Below are the code and all the weights of a small trained network. Each question names an input and a class and asks about switching units off, where a switched-off unit gives its printed mean instead of its output.

import numpy as np


def w(rows, s, z=0):
    codes = np.array(rows[::2]) - 128.0
    scale = np.full(codes.shape[1], s)
    scale[-1] = z or s
    return codes * scale


def norm(h):
    return h / np.sqrt((h * h).mean(-1, keepdims=True) + 1e-5)


def f(y):
    return np.maximum(y, 0)


def log_softmax(a):
    a = a - a.max(-1, keepdims=True)
    return a - np.log(np.exp(a).sum(-1, keepdims=True))


def net(x, mask):
    res = np.array(x, float).reshape(1, 2) / 4 @ E
    u = 0
    for l in range(4):
        y = f(norm(res) @ A[l][:, :-1].T + A[l][:, -1])
        res = res + np.where(mask[u : u + 3], y, B[l][:, -1]) @ B[l][:, :-1]
        u += 3
    return log_softmax(norm(res)[-1] @ U[:, :-1].T + U[:, -1])


A, B = {}, {}
E = w([
[5,189,95,108,134,110,11,163,99,69,234],'x0',
[192,115,127,128,181,2,173,99,17,208,159],'x1',
],0.008)
A[0] = w([
[27,136,139,136,130,124,54,127,122,114,223,136],'L0N1',
[102,161,94,115,136,45,92,154,77,106,161,16],'L0N2',
[103,135,130,131,138,1,103,126,38,139,227,3],'L0N3',
],0.031,0.0026)
B[0] = w([
[121,204,76,123,105,145,94,77,76,62,126,242],'L0N1',
[109,67,149,6,181,216,165,185,177,106,27,207],'L0N2',
[190,142,100,136,160,42,133,138,52,193,172,253],'L0N3',
],0.022,0.042)
A[1] = w([
[155,103,167,178,96,116,162,105,162,148,122,51],'L1N1',
[109,120,161,144,135,126,96,89,123,148,149,15],'L1N2',
[3,151,140,149,100,168,38,138,181,76,216,11],'L1N3',
],0.034,0.0012)
B[1] = w([
[128,119,152,107,145,192,169,136,110,136,102,251],'L1N1',
[139,140,109,115,170,113,128,123,104,160,125,128],'L1N2',
[67,95,87,163,76,96,3,87,78,96,174,235],'L1N3',
],0.023,0.016)
A[2] = w([
[130,123,183,171,134,165,175,241,255,196,160,7],'L2N1',
[142,78,158,80,175,95,163,192,224,164,100,113],'L2N2',
[191,57,210,208,132,36,188,174,209,246,175,168],'L2N3',
],0.04,0.0016)
B[2] = w([
[158,64,159,69,173,87,161,123,125,137,113,220],'L2N1',
[91,125,152,182,79,159,109,100,161,121,127,244],'L2N2',
[139,190,144,252,112,149,154,82,153,188,169,251],'L2N3',
],0.027,0.016)
A[3] = w([
[117,179,118,143,65,70,101,84,225,17,124,28],'L3N1',
[130,225,106,113,76,163,157,75,254,1,58,106],'L3N2',
[104,51,114,40,150,4,68,218,136,87,182,5],'L3N3',
],0.032,0.0013)
B[3] = w([
[78,102,162,157,112,171,167,146,165,157,99,247],'L3N1',
[147,19,207,216,94,46,150,144,251,205,177,213],'L3N2',
[165,153,100,27,126,137,148,89,182,69,76,220],'L3N3',
],0.016,0.015)
U = w([
[54,94,110,143,51,143,60,87,152,59,117,164],'0',
[104,145,129,124,134,83,136,240,205,99,138,27],'1',
[159,171,131,210,132,114,160,117,125,198,164,166],'2',
[111,147,151,117,117,92,131,250,176,90,166,3],'3',
[102,139,129,127,141,115,115,254,185,112,149,41],'4',
[162,164,59,47,166,92,112,149,60,126,114,179],'5',
[119,64,196,128,120,176,182,113,166,133,87,185],'6',
],0.015,0.0061)

Each question gives the input, the list of numbers given to net, and the class t.
The units are the neurons (one row each of A and B). Each row of codes is followed by its name. A weight is (code - 128) times the scale printed after its matrix; where a second scale follows, it is the last column's (A, B and U).
mask holds one flag per neuron, layer by layer. A switched-off neuron (its flag False) gives its mean, the last column of its row in B, instead of its output. The means were averaged over made-up inputs and are rounded, as every weight is.
A unit's drop is (log p(t) with every unit on - log p(t) with that unit switched off) / (log p(t) with every unit on - log p(t) with every unit switched off).
The circuit of an input: a set's keep is (log p(t) with only the set's units on - log p(t) with every unit switched off) / (log p(t) with every unit on - log p(t) with every unit switched off). Starting from all 12 units, units are removed one at a time, each time the one whose removal leaves the highest keep (on an exact tie, the one counted first), for as long as the keep stays at least 0.8.
circuit, biggest first: the units of the circuit, biggest drop first
k most important neurons: the k neurons with the biggest drops, biggest first
k most important neurons of layer l: the k neurons of layer l with the biggest drops, biggest first
drop when u is switched off: that unit's drop, to one decimal
input [1,6], class 2: 3 most important neurons -> [L0N1; L0N3; L2N3]
input [-3,-7], class 0: 3 most important neurons -> [L0N3; L0N2; L1N3]
input [-2,-2], class 6: 2 most important neurons -> [L0N1; L0N3]
input [-5,6], class 2: circuit, biggest first -> [L0N2]
input [-1,7], class 2: circuit, biggest first -> [L0N1; L2N3]
input [-5,2], class 6: 3 most important neurons -> [L0N3; L0N1; L1N1]
input [-8,1], class 6: 3 most important neurons -> [L0N3; L1N1; L0N1]
input [8,-5], class 0: 2 most important neurons -> [L0N3; L0N1]
input [1,5], class 2: 2 most important neurons -> [L0N1; L0N3]
input [-7,2], class 6: 2 most important neurons -> [L0N3; L1N1]
input [-2,3], class 2: 2 most important neurons -> [L0N1; L0N2]
input [3,-1], class 0: 2 most important neurons -> [L0N1; L3N2]
input [-5,3], class 6: drop when L1N1 is switched off -> 0.3
input [-3,6], class 2: drop when L1N1 is switched off -> 0.0
input [-2,0], class 6: most important neuron of layer 0 -> [L0N3]
input [-1,2], class 2: drop when L0N1 is switched off -> 1.9
input [0,4], class 2: drop when L0N3 is switched off -> 1.0
input [5,-3], class 0: 2 most important neurons of layer 0 -> [L0N1; L0N3]
